Below is a small trained network, with its code and all its weights. Each question gives an input and a class and asks what happens when units are switched off, that is, made to give their printed mean instead of their output.

import numpy as np


def w(rows, s, z=0):
    codes = np.array(rows[::2]) - 128.0
    scale = np.full(codes.shape[1], s)
    scale[-1] = z or s
    return codes * scale


def f(y):
    return y / 2 * (1 + np.tanh(0.7978845608 * (y + 0.044715 * y**3)))


def log_softmax(a):
    a = a - a.max(-1, keepdims=True)
    return a - np.log(np.exp(a).sum(-1, keepdims=True))


def net(x, mask):
    res = np.array(x, float).reshape(1, 3) / 4 @ E
    y = f(res @ A[0][:, :-1].T + A[0][:, -1])
    res = res + np.where(mask, y, B[0][:, -1]) @ B[0][:, :-1]
    return log_softmax(res[-1] @ U[:, :-1].T + U[:, -1])


A, B = {}, {}
E = w([
[126,192,141,208,147],'x0',
[21,64,186,159,153],'x1',
[74,121,81,144,3],'x2',
],0.012)
A[0] = w([
[126,106,183,86,156,167],'n0',
[145,247,114,191,88,169],'n1',
[255,161,129,43,221,174],'n2',
[205,172,145,45,223,228],'n3',
[144,126,61,74,34,181],'n4',
[244,168,112,108,183,197],'n5',
[188,193,97,235,65,149],'n6',
[66,52,125,111,95,175],'n7',
[126,138,8,65,72,203],'n8',
[138,158,115,153,99,121],'n9',
[89,145,173,186,61,193],'n10',
[66,122,226,154,255,151],'n11',
[135,43,129,28,126,253],'n12',
[153,114,47,81,83,203],'n13',
[125,168,207,248,203,209],'n14',
[116,15,188,22,190,193],'n15',
[59,45,135,151,117,165],'n16',
[7,60,132,198,41,73],'n17',
],0.0091,0.0056)
B[0] = w([
[81,62,122,91,60,171],'n0',
[50,201,155,208,193,198],'n1',
[119,185,39,111,88,244],'n2',
[155,128,44,88,97,243],'n3',
[244,142,227,163,175,221],'n4',
[137,177,37,131,142,224],'n5',
[56,185,175,202,194,200],'n6',
[183,159,82,69,111,196],'n7',
[210,160,188,127,156,225],'n8',
[114,152,153,185,117,144],'n9',
[118,168,90,160,197,184],'n10',
[142,8,155,132,131,247],'n11',
[186,141,155,2,35,223],'n12',
[235,166,227,103,127,205],'n13',
[141,28,68,225,190,233],'n14',
[92,101,156,54,84,235],'n15',
[148,138,46,56,83,196],'n16',
[171,212,15,147,151,214],'n17',
],0.0088,0.012)
U = w([
[124,167,87,55,79,252],'0',
[63,153,35,200,164,198],'1',
[190,110,231,134,126,113],'2',
[27,200,220,188,179,16],'3',
[54,17,176,55,50,3],'4',
[87,1,156,188,192,184],'5',
],0.0097,0.002)

Each question gives the input, the list of numbers given to net, and the class t.
The units are the neurons (one row each of A and B). Each row of codes is followed by its name. A weight is (code - 128) times the scale printed after its matrix; where a second scale follows, it is the last column's (A, B and U).
mask holds one flag per neuron, in row order. A switched-off neuron (its flag False) gives its mean, the last column of its row in B, instead of its output. The means were averaged over made-up inputs and are rounded, as every weight is.
A unit's drop is (log p(t) with every unit on - log p(t) with that unit switched off) / (log p(t) with every unit on - log p(t) with every unit switched off).
The circuit of an input: a set's keep is (log p(t) with only the set's units on - log p(t) with every unit switched off) / (log p(t) with every unit on - log p(t) with every unit switched off). Starting from the 12 units with the biggest drops (on a tie, the unit counted first), units are removed one at a time, each time the one whose removal leaves the highest keep (on an exact tie, the one counted first), for as long as the keep stays at least 0.8.
units of the circuit, in order: the units of the circuit, biggest drop first
unit that matters most: the unit with the biggest drop
top k neurons: the k neurons with the biggest drops, biggest first
drop when u is switched off: that unit's drop, to one decimal
input [6,0,-7], class 1: unit that matters most : n2
input [8,1,-8], class 5: top 3 neurons : [n11, n14, n17]
input [-7,1,-5], class 4: units of the circuit, in order : [n15, n17]
input [1,2,8], class 1: top 3 neurons : [n17, n12, n10]
input [-8,-8,2], class 2: top 3 neurons : [n4, n13, n8]
input [0,-5,6], class 2: top 3 neurons : [n4, n13, n8]
input [4,5,0], class 5: top 3 neurons : [n11, n2, n5]
input [3,0,-7], class 1: top 2 neurons : [n2, n5]
input [5,7,0], class 5: top 4 neurons : [n11, n2, n14, n5]
input [5,1,-7], class 5: top 3 neurons : [n11, n14, n17]
input [4,3,-8], class 5: top 2 neurons : [n11, n14]
input [-1,6,-7], class 4: drop when n8 is switched off : 0.0
input [7,3,-6], class 5: drop when n11 is switched off : 0.1
input [3,7,-7], class 5: unit that matters most : n14
input [0,4,-5], class 4: drop when n15 is switched off : 0.2
